Here is a tiny trained network, its code and every weight. The questions are about switching its units off for an input and a class, where a switched-off unit gives its printed mean instead of its output.

import numpy as np


def w(rows, s, z=0):
    codes = np.array(rows[::2]) - 128.0
    scale = np.full(codes.shape[1], s)
    scale[-1] = z or s
    return codes * scale


def f(y):
    return np.maximum(y, 0)


def log_softmax(a):
    a = a - a.max(-1, keepdims=True)
    return a - np.log(np.exp(a).sum(-1, keepdims=True))


def net(x, mask):
    res = np.array(x, float).reshape(1, 2) / 4 @ E
    y = f(res @ A[0][:, :-1].T + A[0][:, -1])
    res = res + np.where(mask, y, B[0][:, -1]) @ B[0][:, :-1]
    return log_softmax(res[-1] @ U[:, :-1].T + U[:, -1])


A, B = {}, {}
E = w([
[88,18,183,110,2,152,74,250,136,80],'x0',
[223,216,184,195,182,224,74,188,166,124],'x1',
],0.011)
A[0] = w([
[43,57,171,99,56,106,109,161,105,112,205],'n0',
[217,143,171,221,197,182,135,158,158,154,205],'n1',
[201,144,167,180,220,228,90,115,149,128,161],'n2',
[61,103,190,101,50,78,93,196,100,77,254],'n3',
[154,141,87,103,151,120,155,94,107,115,139],'n4',
[149,160,107,91,173,121,120,48,128,124,133],'n5',
[184,172,178,176,74,213,16,141,221,93,254],'n6',
[176,143,101,155,170,123,100,149,96,120,170],'n7',
[66,89,107,31,91,65,233,59,5,176,196],'n8',
[104,143,142,122,128,128,184,75,118,144,113],'n9',
[157,74,134,84,91,154,96,119,166,103,219],'n10',
],0.012,0.0048)
B[0] = w([
[77,158,189,96,67,186,189,148,155,95,226],'n0',
[201,59,244,194,149,134,80,191,140,90,219],'n1',
[163,18,145,183,139,119,139,185,104,86,218],'n2',
[34,178,124,141,110,187,154,146,155,168,232],'n3',
[214,109,161,142,134,127,192,78,115,146,165],'n4',
[148,138,204,159,194,53,132,49,148,84,183],'n5',
[85,150,163,176,172,116,76,210,170,92,235],'n6',
[152,104,222,163,70,118,90,167,105,164,162],'n7',
[116,166,101,51,132,139,209,23,37,200,251],'n8',
[168,135,119,89,168,109,113,110,132,144,161],'n9',
[73,110,162,176,129,179,152,176,135,172,176],'n10',
],0.011,0.024)
U = w([
[84,195,156,157,103,136,131,214,149,126,209],'0',
[170,132,60,113,78,159,63,130,115,113,5],'1',
[175,72,170,254,140,104,77,180,127,70,91],'2',
[158,153,87,110,118,149,74,157,116,86,7],'3',
[166,139,114,79,150,55,181,33,93,226,106],'4',
[206,99,193,118,109,73,184,115,91,112,207],'5',
[90,121,138,72,74,158,236,123,106,178,205],'6',
],0.0092,0.0019)

Each question gives the input, the list of numbers given to net, and the class t.
The units are the neurons (one row each of A and B). Each row of codes is followed by its name. A weight is (code - 128) times the scale printed after its matrix; where a second scale follows, it is the last column's (A, B and U).
mask holds one flag per neuron, in row order. A switched-off neuron (its flag False) gives its mean, the last column of its row in B, instead of its output. The means were averaged over made-up inputs and are rounded, as every weight is.
A unit's drop is (log p(t) with every unit on - log p(t) with that unit switched off) / (log p(t) with every unit on - log p(t) with every unit switched off).
most important unit: the unit with the biggest drop
k most important neurons: the k neurons with the biggest drops, biggest first
drop when u is switched off: that unit's drop, to one decimal
input [-5,0], class 5: 2 most important neurons -> n6, n8
input [-1,0], class 5: most important unit -> n6
input [0,-1], class 6: 2 most important neurons -> n6, n5
input [-4,0], class 5: 3 most important neurons -> n6, n8, n3
input [2,-1], class 6: 2 most important neurons -> n6, n1
input [-2,0], class 5: 4 most important neurons -> n6, n8, n1, n3
input [5,-2], class 6: 2 most important neurons -> n6, n1
input [-4,1], class 2: drop when n8 is switched off -> 2.8
input [-6,2], class 2: drop when n8 is switched off -> 0.6
input [-6,4], class 2: drop when n0 is switched off -> 0.0
